Below are the code and all the weights of a small trained network. Each question names an input and a class and asks about switching units off, where a switched-off unit gives its printed mean instead of its output.

import numpy as np


def w(rows, s, z=0):
    codes = np.array(rows[::2]) - 128.0
    scale = np.full(codes.shape[1], s)
    scale[-1] = z or s
    return codes * scale


def norm(h):
    return h / np.sqrt((h * h).mean(-1, keepdims=True) + 1e-5)


def f(y):
    return np.maximum(y, 0)


def log_softmax(a):
    a = a - a.max(-1, keepdims=True)
    return a - np.log(np.exp(a).sum(-1, keepdims=True))


def net(x, mask):
    res = np.array(x, float).reshape(1, 8) / 4 @ E
    u = 0
    for l in range(3):
        y = f(norm(res) @ A[l][:, :-1].T + A[l][:, -1])
        res = res + np.where(mask[u : u + 4], y, B[l][:, -1]) @ B[l][:, :-1]
        u += 4
    return log_softmax(norm(res)[-1] @ U[:, :-1].T + U[:, -1])


A, B = {}, {}
E = w([
[128,128,128,128,126,129,127,128,127,128,127],'x0',
[133,105,130,121,110,175,162,98,69,97,206],'x1',
[189,132,202,77,109,175,107,162,183,198,152],'x2',
[146,142,162,143,153,129,79,3,126,104,100],'x3',
[130,128,129,130,124,124,128,128,129,127,129],'x4',
[129,128,127,129,127,124,129,127,132,129,132],'x5',
[126,127,129,127,127,131,126,128,126,127,125],'x6',
[129,128,127,130,130,128,133,126,126,132,126],'x7',
],0.025)
A[0] = w([
[45,61,19,166,121,84,191,150,48,44,146,61],'0.n1',
[44,141,66,191,191,56,132,5,57,65,73,97],'0.n2',
[23,163,32,184,137,15,141,255,137,125,43,10],'0.n3',
[141,156,136,157,147,102,75,84,215,127,16,129],'0.n4',
],0.0095,0.011)
B[0] = w([
[45,227,197,127,165,119,89,100,123,195,174,225],'0.n1',
[184,64,99,74,32,164,171,221,193,159,132,250],'0.n2',
[34,62,88,57,249,64,192,97,130,44,103,197],'0.n3',
[110,194,148,147,155,89,108,130,83,166,135,212],'0.n4',
],0.014,0.015)
A[1] = w([
[176,141,128,158,133,138,139,249,98,135,154,35],'1.n1',
[138,97,100,136,30,167,175,163,150,125,176,2],'1.n2',
[103,138,79,101,95,71,138,215,200,163,50,134],'1.n3',
[144,101,166,127,106,189,129,72,86,100,197,71],'1.n4',
],0.014,0.007)
B[1] = w([
[122,65,84,122,124,99,185,74,125,23,105,163],'1.n1',
[117,93,34,54,153,86,131,60,111,137,78,190],'1.n2',
[247,83,181,242,143,249,119,70,149,53,165,254],'1.n3',
[168,67,89,174,155,167,174,123,176,52,89,185],'1.n4',
],0.014,0.016)
A[2] = w([
[62,178,131,140,70,131,159,192,16,151,233,5],'2.n1',
[84,82,77,89,151,83,146,135,128,131,102,198],'2.n2',
[87,103,90,120,81,184,191,108,60,113,219,194],'2.n3',
[109,83,61,6,35,116,124,127,85,146,115,149],'2.n4',
],0.015,0.003)
B[2] = w([
[250,178,200,157,100,198,46,121,103,210,57,192],'2.n1',
[95,147,102,63,81,128,136,96,138,115,166,201],'2.n2',
[75,197,153,150,104,82,116,175,103,175,130,250],'2.n3',
[83,138,112,39,172,111,167,122,115,93,122,194],'2.n4',
],0.021,0.014)
U = w([
[25,109,40,45,142,110,227,158,116,66,145,233],'0',
[222,53,117,211,113,226,138,98,140,45,129,1],'1',
[105,243,196,130,91,106,7,174,93,241,125,141],'2',
],0.013,0.0023)

Each question gives the input, the list of numbers given to net, and the class t.
The units are the neurons (one row each of A and B). Each row of codes is followed by its name. A weight is (code - 128) times the scale printed after its matrix; where a second scale follows, it is the last column's (A, B and U).
mask holds one flag per neuron, layer by layer. A switched-off neuron (its flag False) gives its mean, the last column of its row in B, instead of its output. The means were averaged over made-up inputs and are rounded, as every weight is.
A unit's drop is (log p(t) with every unit on - log p(t) with that unit switched off) / (log p(t) with every unit on - log p(t) with every unit switched off).
The circuit of an input: a set's keep is (log p(t) with only the set's units on - log p(t) with every unit switched off) / (log p(t) with every unit on - log p(t) with every unit switched off). Starting from all 12 units, units are removed one at a time, each time the one whose removal leaves the highest keep (on an exact tie, the one counted first), for as long as the keep stays at least 0.8.
units of the circuit, in order: the units of the circuit, biggest drop first
top k neurons: the k neurons with the biggest drops, biggest first
k most important neurons of layer l: the k neurons of layer l with the biggest drops, biggest first
drop when u is switched off: that unit's drop, to one decimal
input [6,6,0,3,-5,-6,-1,-3], class 0: top 2 neurons : (1.n3 1.n2)
input [1,2,-8,-7,3,-5,8,-3], class 2: units of the circuit, in order : (0.n1)
input [5,1,7,5,2,4,-3,5], class 1: 3 most important neurons of layer 2 : (2.n3 2.n1 2.n2)
input [2,2,-1,6,8,6,4,-4], class 0: top 2 neurons : (0.n2 1.n2)
input [3,2,-4,6,-1,7,6,3], class 0: top 2 neurons : (1.n2 0.n2)
input [-7,3,2,-2,2,-1,0,-5], class 0: top 2 neurons : (0.n1 1.n3)
input [0,1,6,6,-7,1,-4,-3], class 1: top 3 neurons : (2.n3 0.n1 1.n4)
input [-2,1,-2,5,-6,8,-2,2], class 0: top 4 neurons : (1.n2 0.n2 2.n4 2.n1)
input [-1,3,4,-1,-6,5,3,2], class 0: top 2 neurons : (0.n1 1.n3)
input [8,5,0,-4,-1,-1,0,2], class 2: top 2 neurons : (0.n2 0.n1)
input [7,-5,-7,2,-3,-2,6,6], class 1: top 2 neurons : (1.n3 0.n2)
input [-4,1,8,-4,-6,0,5,3], class 0: 3 most important neurons of layer 1 : (1.n1 1.n3 1.n2)
input [-7,8,8,-3,-7,7,-2,-2], class 0: top 2 neurons : (1.n3 0.n1)
input [3,5,-5,7,-3,5,1,1], class 0: top neuron : (0.n2)
input [8,5,-2,0,5,-1,-6,-1], class 2: drop when 0.n1 is switched off : 1.8
input [3,2,-7,-4,-2,-5,8,0], class 2: drop when 0.n1 is switched off : 1.1
input [4,6,-1,-7,-2,1,-1,6], class 2: drop when 0.n2 is switched off : 0.1
input [-1,-4,1,-6,-4,2,1,-7], class 1: 2 most important neurons of layer 2 : (2.n4 2.n3)
